Here is a tiny trained network, its code and every weight. The questions are about switching its units off for an input and a class, where a switched-off unit gives its printed mean instead of its output.

import numpy as np


def w(rows, s, z=0):
    codes = np.array(rows[::2]) - 128.0
    scale = np.full(codes.shape[1], s)
    scale[-1] = z or s
    return codes * scale


def f(y):
    return np.maximum(y, 0)


def log_softmax(a):
    a = a - a.max(-1, keepdims=True)
    return a - np.log(np.exp(a).sum(-1, keepdims=True))


def net(x, mask):
    res = np.array(x, float).reshape(1, 8) / 4 @ E
    y = f(res @ A[0][:, :-1].T + A[0][:, -1])
    res = res + np.where(mask, y, B[0][:, -1]) @ B[0][:, :-1]
    return log_softmax(res[-1] @ U[:, :-1].T + U[:, -1])


A, B = {}, {}
E = w([
[156,138,119,136,104,131,149,203],'x0',
[131,45,88,25,47,39,206,48],'x1',
[226,154,68,150,161,216,59,42],'x2',
[102,141,133,113,221,81,98,83],'x3',
[221,102,19,85,128,61,69,146],'x4',
[128,2,80,123,44,114,161,100],'x5',
[62,106,130,178,68,155,174,91],'x6',
[125,145,146,96,28,189,94,185],'x7',
],0.008)
A[0] = w([
[227,123,80,44,114,90,101,109,241],'n0',
[162,132,125,248,106,142,94,131,144],'n1',
[83,168,206,122,148,199,162,99,151],'n2',
[184,69,175,236,125,97,118,84,155],'n3',
[124,126,131,86,91,54,135,208,254],'n4',
[196,132,45,36,98,51,97,116,165],'n5',
[44,81,68,57,86,149,164,89,159],'n6',
[207,199,184,151,176,91,55,220,100],'n7',
[106,195,105,105,254,135,58,78,94],'n8',
],0.0096,0.0058)
B[0] = w([
[74,39,214,74,129,62,174,247,253],'n0',
[25,63,171,48,109,210,103,73,184],'n1',
[50,61,217,39,93,54,124,228,192],'n2',
[89,47,178,15,97,218,109,177,172],'n3',
[62,165,109,29,108,167,84,112,214],'n4',
[23,56,219,25,86,113,152,180,249],'n5',
[89,173,123,60,36,179,47,173,216],'n6',
[44,174,95,55,122,190,44,125,216],'n7',
[171,89,178,171,141,216,1,63,215],'n8',
],0.0084,0.014)
U = w([
[105,107,164,138,223,134,85,97,131],'0',
[54,127,118,88,78,110,173,152,226],'1',
[233,220,2,103,235,65,208,235,2],'2',
[109,127,88,130,77,202,29,84,117],'3',
],0.0093,0.008)

Each question gives the input, the list of numbers given to net, and the class t.
The units are the neurons (one row each of A and B). Each row of codes is followed by its name. A weight is (code - 128) times the scale printed after its matrix; where a second scale follows, it is the last column's (A, B and U).
mask holds one flag per neuron, in row order. A switched-off neuron (its flag False) gives its mean, the last column of its row in B, instead of its output. The means were averaged over made-up inputs and are rounded, as every weight is.
A unit's drop is (log p(t) with every unit on - log p(t) with that unit switched off) / (log p(t) with every unit on - log p(t) with every unit switched off).
The circuit of an input: a set's keep is (log p(t) with only the set's units on - log p(t) with every unit switched off) / (log p(t) with every unit on - log p(t) with every unit switched off). Starting from all 9 units, units are removed one at a time, each time the one whose removal leaves the highest keep (on an exact tie, the one counted first), for as long as the keep stays at least 0.8.
circuit, biggest first: the units of the circuit, biggest drop first
unit that matters most: the unit with the biggest drop
k most important neurons: the k neurons with the biggest drops, biggest first
drop when u is switched off: that unit's drop, to one decimal
input [3,-3,4,5,2,5,1,-4], class 0: unit that matters most => n6
input [-5,2,-3,1,0,-1,-8,-4], class 0: circuit, biggest first => (n8; n6)
input [-3,-4,5,2,8,4,-8,8], class 1: 2 most important neurons => (n0; n5)
input [1,-5,1,1,6,-1,-5,-7], class 3: 3 most important neurons => (n7; n8; n2)
input [4,-4,8,-5,5,4,0,3], class 1: 2 most important neurons => (n0; n8)
input [2,-1,-3,6,-1,-6,-8,-3], class 3: circuit, biggest first => (n7; n8)
input [8,-6,3,-7,-3,8,-6,8], class 3: 2 most important neurons => (n0; n5)
input [-2,-7,4,3,-5,3,-3,-7], class 3: 2 most important neurons => (n0; n8)
input [-3,-2,-2,-2,2,5,4,5], class 3: 3 most important neurons => (n0; n5; n2)
input [-5,-6,8,8,-7,-8,1,-8], class 3: 3 most important neurons => (n8; n7; n0)
input [-1,8,6,5,-5,-7,5,-6], class 0: circuit, biggest first => (n7; n8)
input [3,7,4,-4,-4,4,6,1], class 3: 3 most important neurons => (n6; n0; n5)
input [-4,-5,0,5,8,2,-4,-3], class 0: 3 most important neurons => (n8; n0; n6)
input [-3,-7,7,4,-8,1,-7,-8], class 3: unit that matters most => n8
input [0,-8,0,8,-4,-2,-5,-1], class 3: 2 most important neurons => (n7; n8)
input [-7,-8,-3,-7,-3,-4,-2,0], class 3: 2 most important neurons => (n0; n7)
input [6,1,2,2,-4,-4,5,-7], class 0: drop when n5 is switched off => 0.3
input [-8,4,2,4,7,-6,-2,-6], class 0: drop when n8 is switched off => 4.0
input [0,8,2,2,0,-8,-7,-8], class 0: drop when n8 is switched off => 1.9
input [2,-7,1,1,-4,3,-6,-6], class 3: circuit, biggest first => (n0)
input [-1,0,7,-5,6,4,3,2], class 1: drop when n2 is switched off => 0.0
